Below is a small trained network, with its code and all its weights. Each question gives an input and a class and asks what happens when units are switched off, that is, made to give their printed mean instead of their output.

import numpy as np


def w(rows, s, z=0):
    codes = np.array(rows[::2]) - 128.0
    scale = np.full(codes.shape[1], s)
    scale[-1] = z or s
    return codes * scale


def norm(h):
    return h / np.sqrt((h * h).mean(-1, keepdims=True) + 1e-5)


def f(y):
    return y / 2 * (1 + np.tanh(0.7978845608 * (y + 0.044715 * y**3)))


def log_softmax(a):
    a = a - a.max(-1, keepdims=True)
    return a - np.log(np.exp(a).sum(-1, keepdims=True))


def net(x, mask):
    res = np.array(x, float).reshape(1, 7) / 4 @ E
    u = 0
    for l in range(2):
        y = f(norm(res) @ A[l][:, :-1].T + A[l][:, -1])
        res = res + np.where(mask[u : u + 5], y, B[l][:, -1]) @ B[l][:, :-1]
        u += 5
    return log_softmax(norm(res)[-1] @ U[:, :-1].T + U[:, -1])


A, B = {}, {}
E = w([
[145,89,201,96,93,187,185,26,254,208],'x0',
[84,138,134,62,16,209,191,118,69,14],'x1',
[9,214,83,129,161,147,91,142,126,208],'x2',
[38,51,49,156,58,193,46,158,212,121],'x3',
[131,133,132,129,128,125,134,136,138,125],'x4',
[122,125,129,132,130,122,132,124,125,124],'x5',
[127,127,130,134,127,124,135,126,129,124],'x6',
],0.0066)
A[0] = w([
[53,185,136,117,114,102,135,133,96,180,34],'0.n0',
[108,251,166,46,172,134,206,88,64,178,59],'0.n1',
[31,228,134,83,156,192,157,128,126,177,13],'0.n2',
[75,165,167,89,100,170,207,57,151,215,54],'0.n3',
[50,223,155,68,80,227,201,114,103,83,2],'0.n4',
],0.011,0.0051)
B[0] = w([
[126,121,46,188,162,113,8,69,108,90,163],'0.n0',
[180,218,168,230,92,94,179,194,127,108,255],'0.n1',
[125,94,47,228,153,132,2,35,102,119,206],'0.n2',
[137,125,152,68,221,223,141,94,207,133,236],'0.n3',
[80,50,97,15,40,36,152,178,74,130,241],'0.n4',
],0.009,0.0088)
A[1] = w([
[74,178,110,118,180,139,96,198,36,90,53],'1.n0',
[206,53,176,127,109,150,154,105,98,73,2],'1.n1',
[7,109,115,167,67,198,92,172,174,152,59],'1.n2',
[120,143,144,158,186,104,109,121,146,219,51],'1.n3',
[116,118,140,138,162,83,107,158,131,221,58],'1.n4',
],0.017,0.0041)
B[1] = w([
[139,62,189,66,161,228,162,68,254,189,229],'1.n0',
[51,164,41,200,165,123,14,112,108,162,203],'1.n1',
[220,224,190,196,161,58,185,164,72,121,246],'1.n2',
[80,42,107,62,55,121,132,204,66,77,207],'1.n3',
[77,168,91,65,30,117,163,70,83,71,174],'1.n4',
],0.0093,0.011)
U = w([
[46,71,90,15,14,91,161,170,45,100,168],'0',
[71,149,36,211,160,143,12,78,96,135,1],'1',
[217,207,194,189,145,97,199,182,85,129,224],'2',
[122,70,177,65,165,254,163,87,231,178,110],'3',
],0.0084,0.00091)

Each question gives the input, the list of numbers given to net, and the class t.
The units are the neurons (one row each of A and B). Each row of codes is followed by its name. A weight is (code - 128) times the scale printed after its matrix; where a second scale follows, it is the last column's (A, B and U).
mask holds one flag per neuron, layer by layer. A switched-off neuron (its flag False) gives its mean, the last column of its row in B, instead of its output. The means were averaged over made-up inputs and are rounded, as every weight is.
A unit's drop is (log p(t) with every unit on - log p(t) with that unit switched off) / (log p(t) with every unit on - log p(t) with every unit switched off).
The circuit of an input: a set's keep is (log p(t) with only the set's units on - log p(t) with every unit switched off) / (log p(t) with every unit on - log p(t) with every unit switched off). Starting from all 10 units, units are removed one at a time, each time the one whose removal leaves the highest keep (on an exact tie, the one counted first), for as long as the keep stays at least 0.8.
circuit, biggest first: the units of the circuit, biggest drop first
k most important neurons: the k neurons with the biggest drops, biggest first
k most important neurons of layer l: the k neurons of layer l with the biggest drops, biggest first
drop when u is switched off: that unit's drop, to one decimal
input [-5,-8,7,-8,8,-3,-2], class 0: 3 most important neurons => (1.n3, 1.n4, 1.n2)
input [-8,7,4,-7,0,2,4], class 3: 3 most important neurons => (1.n0, 1.n2, 1.n3)
input [-7,-2,-7,-6,5,1,-4], class 1: 2 most important neurons => (1.n1, 0.n1)
input [-2,-6,6,-5,-7,1,-2], class 0: circuit, biggest first => (1.n3)
input [1,0,6,-6,-7,4,-3], class 1: 3 most important neurons => (0.n2, 0.n0, 1.n2)
input [2,0,1,-1,3,0,-8], class 3: 3 most important neurons => (0.n3, 1.n2, 1.n1)
input [4,4,5,2,-8,4,4], class 1: 4 most important neurons => (0.n2, 1.n0, 1.n3, 0.n3)
input [0,6,-6,8,5,4,-7], class 2: 2 most important neurons => (1.n2, 1.n3)
input [8,-6,0,8,-5,-7,-1], class 2: 2 most important neurons of layer 1 => (1.n2, 1.n0)
input [-7,-8,-7,8,-1,3,4], class 0: 2 most important neurons of layer 1 => (1.n1, 1.n4)
input [-2,-1,2,-1,8,-6,-6], class 1: 3 most important neurons of layer 0 => (0.n2, 0.n0, 0.n4)
input [5,-8,6,8,2,5,-4], class 0: 3 most important neurons => (1.n3, 1.n4, 0.n1)
input [-4,7,-8,4,-3,-6,-6], class 1: 3 most important neurons of layer 1 => (1.n1, 1.n3, 1.n4)
input [-7,6,-4,2,8,-3,-2], class 3: 3 most important neurons => (1.n0, 1.n3, 1.n4)
input [-8,-6,7,-7,8,-5,-8], class 3: 3 most important neurons => (1.n0, 1.n2, 1.n1)
input [-4,4,-8,-2,4,-2,7], class 1: most important neuron => (1.n1)
input [5,-5,3,3,-7,5,-7], class 0: 2 most important neurons of layer 1 => (1.n3, 1.n0)
input [6,-7,1,1,-4,-4,6], class 0: 3 most important neurons of layer 1 => (1.n3, 1.n0, 1.n4)
input [0,-8,-8,7,5,2,0], class 0: 2 most important neurons of layer 1 => (1.n4, 1.n0)
input [2,4,-5,5,-1,6,-3], class 1: most important neuron of layer 1 => (1.n1)
input [-1,-5,-4,7,-2,-4,2], class 2: drop when 1.n2 is switched off => 0.5
input [-4,1,1,6,-6,-2,-3], class 2: drop when 1.n2 is switched off => 1.2
